143  105  150   98  121  137
131  124  144  114  105  132
110  147  143  130  117  108
⇒ 108

110  111  145  132
151  140  116  120
115  125  126  138
⇒ 138

140  138  129  115  131
119  111  140  129  146
134  151  116  146  104
⇒ 104

134  133  113  123  119
115  123  150  118  138
140  106  118  146  147
⇒ 147

128  127  110  125  128  126
128  128  131  129  128  129
128  129  154  131  128  132
⇒ 132

111  109  143  142
106  143  133  140
102  141  127  113
⇒ 113

137  101  140  137  154
132  104  137  133  152
124  102  146  129  158
⇒ 158

122  117  150  128  135  128
127  125  128  135  133  132
125  123  128  132  135  133
⇒ 133

109  127  138  122
124   99  120  123
130  127  115  116
⇒ 116
---
131  126  114  137  111  157  142
133  133  140  138  122  133  118
-> 114

106  131  140  101 -> 140

114  147  109  138  129  103  127 -> 109

145  107  142  119
100  125  140  123
-> 142

 99  122  139  132  112 -> 139

103  101  120  158 -> 120

104  112  133  119 -> 133

133  130  126  134  134  125
123  137  118  118  131  140
125  126  106  125  126  136
-> 126
---
Input: 130,105,136,138,118,124,124
Output: 130
Input: 149,124,110,105
Output: 149
Input: 137,123,130,157,112,105,121
Output: 137
Input: 132,146,117,150,127,149,141
Output: 132
Input: 120,126,104,157
Output: 120
Input: 128,143,111,109,103
Output: 128
---
145,141,139,135,106
138,140,101,139,137
out 145, 101

149,135,135,127,154,114 out 154, 114

132,154,138,98,112,137,121 out 154, 98

126,106,124,103 out 126, 103

144,155,153,121,147,146,145 out 155, 121

131,106,107,100 out 131, 100
---
[153 129 124 148 146 122 105]: 129
[144 121 139 127 104 150 109]: 121
[122 115 146 138 150 142 154]: 115
[138 119 125 106 123 127]: 119
[129 125 103 115]: 125
[119 117 156 130 131 126 158]: 117
[135 155 124  99 112 102]: 155
[117 128 151 113 122]: 128
---
Input:
[[148 109 116 147]
 [103 145 138 105]
 [121 130 124 123]]
Output: 138

Input:
[[114 116 117 118 120 155 120]
 [111 126 118 124 150 113 148]]
Output: 118

Input:
[[139 120 128 113 114 132 150]
 [126 120 117 158 114 121 124]]
Output: 117

Input:
[[133 107 139 127]
 [117 143 104 132]
 [121 136 110 130]]
Output: 104

Input:
[[141 107 130 136]
 [103 120 114 105]]
Output: 114

Input:
[[126 119 120 128 122]
 [118 135 112 124 116]
 [142 144 132 106 137]]
Output: 112

Input:
[[111 134 153 126 122]
 [135 123 116 128 130]]
Output: 116
---
[[137, 136, 138, 106, 108], [145, 128, 123, 147, 114], [119, 149, 119, 122, 116]]: 128
[[123, 125, 149, 116], [137, 130, 120, 126], [127, 117, 115, 124]]: 130
[[121, 113, 130, 112, 141, 127], [114, 135, 122, 138, 144, 112], [108, 152, 131, 143, 135, 106]]: 135
[[128, 153, 126, 157], [103, 133, 137, 123], [116, 152, 129, 143]]: 133
[[104, 131, 146, 141, 129, 116], [135, 131, 152, 128, 112, 110], [118, 148, 136, 131, 141, 117]]: 131
[[139, 132, 124, 125, 153, 109], [131, 122, 141, 155, 126, 147], [139, 151, 114, 103, 126, 115]]: 122
[[131, 156, 134, 125, 123, 139, 114], [133, 133, 113, 125, 142, 115, 122], [128, 131, 133, 126, 124, 119, 122]]: 133
[[113, 149, 98, 133, 150, 114], [123, 152, 139, 129, 137, 109], [139, 126, 157, 134, 99, 103]]: 152
---
[141 121 152 121 156] ==> 156
[136 137 130 151 139] ==> 139
[114 100 150 122 133] ==> 133
[112 155 112 123 133] ==> 133
[137 122 120 140 105] ==> 105
[140 154 119 128 135] ==> 135
---
[132 154 156 121 126 105 128] Out: 128
[114 116 105 133 105] Out: 114
[102 125 124 132 129] Out: 125
[113 134 128 109 151 155 127] Out: 128
[114 135 149 109 141 107 146] Out: 135
[125 130 126  99 110] Out: 125
---
[158 100 124 103] yields 158, 103

[153 127 135 112] yields 153, 112

[[116 140 115 119]
 [127 116 132 103]] yields 116, 103

[144 130  99 123] yields 144, 123

[[133 136 114 124 156 100]
 [133 136 114 122 156 100]
 [133 136 114 124 156 100]] yields 133, 100

[123 156  98 147] yields 123, 147

[121 156 131 110 122 116] yields 121, 116
---
[[136 139 119  99 132]
 [119 112 151 129 137]] ans = 136

[[146 142 133 118 144]
 [145 137 126 115 128]
 [127 121 129 146 103]] ans = 145

[[121 133 125 139]
 [129 104 114 109]] ans = 121

[[105 105 106 151 145]
 [109 113 113 108 116]] ans = 105

[[118 123 111 133 122]
 [115 112 104 136 127]
 [120 117 133 156 101]] ans = 115

[[124 118 130 146 157 134 133]
 [135 118 127 133 133 128 133]] ans = 124

[[120 130 125 125]
 [137 119 154 147]] ans = 120
---
[135 141 116 128 106 127] value 128
[123 131 128 130 129 126 105] value 130
[136 100 143 137 135 113] value 137
[119 127 107 121 140 136] value 121
[128 157 126 108 126 116] value 108
[130 100 135 123 139] value 123
[129 124 132 123 148 126 103] value 123
[103 151 109 118 140] value 118
[106 107 110 116 108] value 116
[103 151 100 120 113] value 120
---
[[147 125 126 123 138 124 125]
 [116 134 105 139 124 134 126]]	147, 139

[[100 120 134 132]
 [ 98 102 117 125]]	134, 132

[[145 125 109 146 148 139 121]
 [140 114 149 117 133 117 136]]	149, 148

[[127 126 140 137]
 [125 127 132 130]
 [136 131 106 113]]	140, 137

[111 123 110 156 119]	156, 123

[148 129 126 102 156 151 122]	156, 151

[146  98 130 141  99]	146, 141
